Below is a small trained network, with its code and all its weights. Each question gives an input and a class and asks what happens when units are switched off, that is, made to give their printed mean instead of their output.

import numpy as np


def w(rows, s, z=0):
    codes = np.array(rows[::2]) - 128.0
    scale = np.full(codes.shape[1], s)
    scale[-1] = z or s
    return codes * scale


def norm(h):
    return h / np.sqrt((h * h).mean(-1, keepdims=True) + 1e-5)


def f(y):
    return y / 2 * (1 + np.tanh(0.7978845608 * (y + 0.044715 * y**3)))


def log_softmax(a):
    a = a - a.max(-1, keepdims=True)
    return a - np.log(np.exp(a).sum(-1, keepdims=True))


def net(x, mask):
    res = np.array(x, float).reshape(1, 2) / 4 @ E
    u = 0
    for l in range(2):
        y = f(norm(res) @ A[l][:, :-1].T + A[l][:, -1])
        res = res + np.where(mask[u : u + 6], y, B[l][:, -1]) @ B[l][:, :-1]
        u += 6
    return log_softmax(norm(res)[-1] @ U[:, :-1].T + U[:, -1])


A, B = {}, {}
E = w([
[84,168,66,124,50,106,47,170,179],'x0',
[253,73,154,164,99,52,153,142,251],'x1',
],0.012)
A[0] = w([
[139,130,179,132,221,166,156,132,126,100],'L0N1',
[119,201,194,166,8,185,105,186,153,89],'L0N2',
[34,105,114,137,119,192,11,146,94,152],'L0N3',
[155,116,165,170,89,61,189,151,191,179],'L0N4',
[128,154,2,112,140,207,76,162,237,2],'L0N5',
[122,119,61,116,168,197,107,90,61,175],'L0N6',
],0.007,0.0039)
B[0] = w([
[188,131,76,184,135,162,63,92,174,184],'L0N1',
[214,129,146,110,201,131,98,102,65,166],'L0N2',
[98,80,89,123,83,124,188,164,162,254],'L0N3',
[2,91,127,86,129,140,137,107,74,251],'L0N4',
[116,87,210,180,187,220,99,88,157,173],'L0N5',
[187,143,118,132,110,55,128,128,128,222],'L0N6',
],0.0097,0.0069)
A[1] = w([
[202,97,93,143,104,61,134,176,178,142],'L1N1',
[170,109,78,147,101,164,147,123,161,218],'L1N2',
[70,227,82,114,165,173,108,165,96,82],'L1N3',
[167,123,186,139,140,88,172,117,158,84],'L1N4',
[115,169,108,139,77,146,10,188,171,64],'L1N5',
[127,105,160,138,90,91,106,134,207,4],'L1N6',
],0.013,0.0035)
B[1] = w([
[14,61,179,110,138,135,141,96,154,207],'L1N1',
[102,102,156,93,134,173,138,157,114,204],'L1N2',
[176,120,138,111,70,75,117,173,201,255],'L1N3',
[157,238,55,146,115,128,58,164,90,217],'L1N4',
[206,155,133,206,248,158,127,51,58,241],'L1N5',
[179,199,75,85,35,118,144,191,94,203],'L1N6',
],0.012,0.0061)
U = w([
[234,167,108,181,185,154,92,99,95,254],'0',
[123,163,57,80,3,12,150,198,101,79],'1',
[2,39,189,119,155,184,127,106,143,102],'2',
[111,200,158,129,150,104,140,140,216,5],'3',
],0.014,0.0046)

Each question gives the input, the list of numbers given to net, and the class t.
The units are the neurons (one row each of A and B). Each row of codes is followed by its name. A weight is (code - 128) times the scale printed after its matrix; where a second scale follows, it is the last column's (A, B and U).
mask holds one flag per neuron, layer by layer. A switched-off neuron (its flag False) gives its mean, the last column of its row in B, instead of its output. The means were averaged over made-up inputs and are rounded, as every weight is.
A unit's drop is (log p(t) with every unit on - log p(t) with that unit switched off) / (log p(t) with every unit on - log p(t) with every unit switched off).
The circuit of an input: a set's keep is (log p(t) with only the set's units on - log p(t) with every unit switched off) / (log p(t) with every unit on - log p(t) with every unit switched off). Starting from all 12 units, units are removed one at a time, each time the one whose removal leaves the highest keep (on an exact tie, the one counted first), for as long as the keep stays at least 0.8.
circuit, biggest first: the units of the circuit, biggest drop first
unit that matters most: the unit with the biggest drop
k most important neurons: the k neurons with the biggest drops, biggest first
top k neurons in layer l: the k neurons of layer l with the biggest drops, biggest first
drop when u is switched off: that unit's drop, to one decimal
input [8,-1], class 0: most important neuron : L1N5
input [-4,8], class 1: 2 most important neurons : L1N4; L1N6
input [0,0], class 2: 2 most important neurons : L0N4; L1N6
input [-7,-7], class 0: top 3 neurons in layer 0 : L0N4; L0N1; L0N6
input [3,2], class 2: top 3 neurons in layer 0 : L0N4; L0N5; L0N1
input [-5,-7], class 1: circuit, biggest first : L1N5; L1N3
input [-4,5], class 1: 4 most important neurons : L1N5; L1N4; L0N2; L0N5
input [1,0], class 2: 2 most important neurons : L0N6; L1N5
input [-5,6], class 1: 4 most important neurons : L1N5; L1N4; L0N2; L0N5
input [4,-3], class 0: 3 most important neurons : L0N4; L1N5; L0N5
input [-3,2], class 2: top 2 neurons in layer 0 : L0N6; L0N4
input [3,-3], class 2: top 3 neurons in layer 0 : L0N3; L0N4; L0N6
input [-3,4], class 1: top 3 neurons in layer 1 : L1N5; L1N1; L1N4
input [8,3], class 0: unit that matters most : L1N5
input [4,-1], class 0: 2 most important neurons : L0N4; L0N5
input [-8,-7], class 0: 2 most important neurons : L0N4; L1N1
input [-6,-8], class 1: 2 most important neurons : L1N5; L1N3
input [6,-2], class 0: drop when L1N6 is switched off : 0.0
input [7,4], class 0: drop when L1N5 is switched off : 1.0
input [7,5], class 0: circuit, biggest first : L1N5
input [-1,-1], class 2: drop when L1N1 is switched off : 1.0
input [3,-2], class 2: drop when L0N3 is switched off : 2.2
